Here is a tiny trained network, its code and every weight. The questions are about switching its units off for an input and a class, where a switched-off unit gives its printed mean instead of its output.

import numpy as np


def w(rows, s, z=0):
    codes = np.array(rows[::2]) - 128.0
    scale = np.full(codes.shape[1], s)
    scale[-1] = z or s
    return codes * scale


def f(y):
    return y / 2 * (1 + np.tanh(0.7978845608 * (y + 0.044715 * y**3)))


def log_softmax(a):
    a = a - a.max(-1, keepdims=True)
    return a - np.log(np.exp(a).sum(-1, keepdims=True))


def net(x, mask):
    res = np.array(x, float).reshape(1, 4) / 4 @ E
    y = f(res @ A[0][:, :-1].T + A[0][:, -1])
    res = res + np.where(mask, y, B[0][:, -1]) @ B[0][:, :-1]
    return log_softmax(res[-1] @ U[:, :-1].T + U[:, -1])


A, B = {}, {}
E = w([
[141,31,182,210,87,120,210,187],'x0',
[167,101,94,178,144,33,6,158],'x1',
[121,106,131,120,128,143,118,122],'x2',
[15,96,155,47,129,62,157,201],'x3',
],0.011)
A[0] = w([
[141,115,141,110,112,114,115,125,101],'n0',
[134,172,147,90,108,193,182,94,76],'n1',
[121,164,122,63,126,134,109,112,116],'n2',
[93,130,125,94,120,98,107,160,48],'n3',
[123,137,142,158,118,127,127,143,114],'n4',
[137,151,114,151,124,135,68,97,159],'n5',
[123,155,124,141,143,122,145,140,138],'n6',
[113,96,151,116,126,117,162,154,109],'n7',
[199,134,127,202,124,204,143,81,52],'n8',
[120,104,123,143,129,95,118,157,36],'n9',
[133,134,143,101,131,95,124,133,92],'n10',
[106,113,106,133,135,152,173,163,116],'n11',
[183,141,126,189,125,189,131,92,253],'n12',
[150,153,94,114,132,154,133,111,91],'n13',
[67,122,132,63,128,59,123,171,66],'n14',
[134,130,104,110,109,125,96,120,129],'n15',
[128,134,166,135,121,113,137,132,128],'n16',
[123,106,136,125,115,129,169,163,128],'n17',
[116,134,115,126,135,156,140,140,107],'n18',
[109,121,119,110,141,117,113,147,71],'n19',
[95,133,133,117,118,137,164,145,110],'n20',
[147,141,143,106,127,118,94,126,125],'n21',
[121,162,126,148,125,124,113,115,136],'n22',
[117,143,112,108,132,141,142,110,111],'n23',
[132,148,105,104,155,186,183,105,69],'n24',
[115,148,130,96,136,136,132,132,82],'n25',
[159,150,145,141,148,134,78,108,148],'n26',
[130,166,135,91,125,192,202,95,177],'n27',
[132,101,135,143,122,77,86,137,37],'n28',
[161,116,105,112,119,119,166,130,171],'n29',
[108,133,126,131,130,128,136,92,110],'n30',
[117,108,115,127,102,103,158,108,125],'n31',
[146,52,141,221,120,119,174,160,7],'n32',
[69,96,144,113,127,128,250,148,111],'n33',
[154,87,134,180,125,128,133,140,14],'n34',
[141,110,145,123,151,135,140,149,125],'n35',
[119,137,150,140,142,121,151,148,147],'n36',
[144,106,126,143,126,78,79,160,192],'n37',
[124,153,135,100,122,178,187,104,212],'n38',
[87,129,133,87,121,89,114,163,160],'n39',
[150,43,141,237,121,123,182,167,165],'n40',
],0.017,0.011)
B[0] = w([
[134,130,113,140,135,123,133,139,127],'n0',
[61,132,140,160,138,120,81,104,198],'n1',
[89,146,122,146,150,110,161,149,179],'n2',
[80,148,137,154,146,116,122,119,153],'n3',
[120,120,125,121,132,134,139,118,136],'n4',
[189,106,140,129,92,127,92,124,191],'n5',
[112,105,124,121,131,147,122,125,133],'n6',
[192,132,116,119,102,129,114,131,168],'n7',
[122,141,113,76,156,121,226,181,213],'n8',
[154,127,117,103,137,119,171,151,144],'n9',
[92,127,140,126,139,142,132,123,136],'n10',
[173,113,135,122,111,133,124,129,158],'n11',
[81,132,138,173,115,121,41,83,243],'n12',
[113,118,125,128,119,142,117,124,159],'n13',
[16,164,131,164,179,106,158,119,195],'n14',
[147,120,133,126,114,135,111,119,152],'n15',
[137,113,131,120,121,131,128,127,140],'n16',
[179,120,128,122,115,137,106,123,169],'n17',
[139,134,132,127,137,127,127,135,135],'n18',
[119,150,121,147,133,126,131,119,137],'n19',
[172,111,135,109,113,128,129,130,156],'n20',
[137,113,127,125,112,136,113,124,149],'n21',
[132,109,131,116,122,145,113,121,150],'n22',
[99,125,141,121,141,130,157,127,148],'n23',
[79,136,127,153,126,128,96,112,177],'n24',
[106,126,122,115,135,136,165,132,141],'n25',
[183,100,136,137,115,142,103,120,180],'n26',
[52,170,117,145,166,89,177,142,226],'n27',
[114,156,118,110,162,121,198,145,156],'n28',
[130,116,134,126,117,143,119,121,150],'n29',
[128,137,121,135,138,132,139,134,134],'n30',
[150,114,129,122,122,128,122,133,142],'n31',
[5,160,141,191,153,104,72,86,199],'n32',
[253,85,118,106,76,155,81,128,221],'n33',
[85,136,141,162,123,128,73,99,151],'n34',
[154,142,131,126,121,135,128,133,139],'n35',
[146,113,123,117,121,146,105,124,149],'n36',
[97,129,142,150,110,144,81,101,202],'n37',
[114,132,130,98,162,130,199,154,215],'n38',
[103,135,119,107,142,130,170,140,187],'n39',
[108,146,111,77,168,123,235,173,250],'n40',
],0.024,0.023)
U = w([
[91,187,166,197,113,120,92,80,250],'0',
[136,184,125,97,138,126,215,182,25],'1',
[254,102,161,108,22,191,80,117,133],'2',
],0.012,0.002)

Each question gives the input, the list of numbers given to net, and the class t.
The units are the neurons (one row each of A and B). Each row of codes is followed by its name. A weight is (code - 128) times the scale printed after its matrix; where a second scale follows, it is the last column's (A, B and U).
mask holds one flag per neuron, in row order. A switched-off neuron (its flag False) gives its mean, the last column of its row in B, instead of its output. The means were averaged over made-up inputs and are rounded, as every weight is.
A unit's drop is (log p(t) with every unit on - log p(t) with that unit switched off) / (log p(t) with every unit on - log p(t) with every unit switched off).
The circuit of an input: a set's keep is (log p(t) with only the set's units on - log p(t) with every unit switched off) / (log p(t) with every unit on - log p(t) with every unit switched off). Starting from the 12 units with the biggest drops (on a tie, the unit counted first), units are removed one at a time, each time the one whose removal leaves the highest keep (on an exact tie, the one counted first), for as long as the keep stays at least 0.8.
units of the circuit, in order: the units of the circuit, biggest drop first
most important unit: the unit with the biggest drop
top k neurons: the k neurons with the biggest drops, biggest first
drop when u is switched off: that unit's drop, to one decimal
input [-8,-2,0,2], class 1: top 3 neurons -> (n12, n32, n37)
input [3,-3,-3,1], class 2: units of the circuit, in order -> (n33, n14)
input [5,6,5,5], class 1: units of the circuit, in order -> (n40)
input [8,6,-1,2], class 1: top 2 neurons -> (n40, n12)
input [1,-3,4,-7], class 1: top 2 neurons -> (n8, n32)
input [2,2,0,1], class 1: top 4 neurons -> (n12, n33, n1, n32)
input [2,0,-7,-7], class 1: top 3 neurons -> (n8, n40, n1)
input [3,-5,3,-7], class 1: top 2 neurons -> (n8, n38)
input [-5,-7,0,0], class 0: top 3 neurons -> (n40, n1, n8)
input [1,-3,-2,3], class 2: top 3 neurons -> (n33, n40, n8)
input [2,-2,-2,-8], class 1: top 2 neurons -> (n8, n37)
input [-1,-7,-6,-3], class 0: top 4 neurons -> (n40, n1, n12, n24)
input [1,-3,6,5], class 2: top 2 neurons -> (n33, n40)
input [1,-6,1,-6], class 1: top 3 neurons -> (n8, n38, n32)
input [-8,-8,4,-1], class 0: most important unit -> n1
input [6,-2,3,-6], class 1: top 2 neurons -> (n40, n8)
input [-2,2,0,8], class 0: top 3 neurons -> (n40, n8, n38)
input [1,0,2,-3], class 1: drop when n34 is switched off -> 0.3
input [3,-4,3,3], class 2: drop when n33 is switched off -> 0.7
input [-3,-6,0,-1], class 0: drop when n40 is switched off -> 8.1
input [2,-1,8,-6], class 1: drop when n37 is switched off -> 0.1
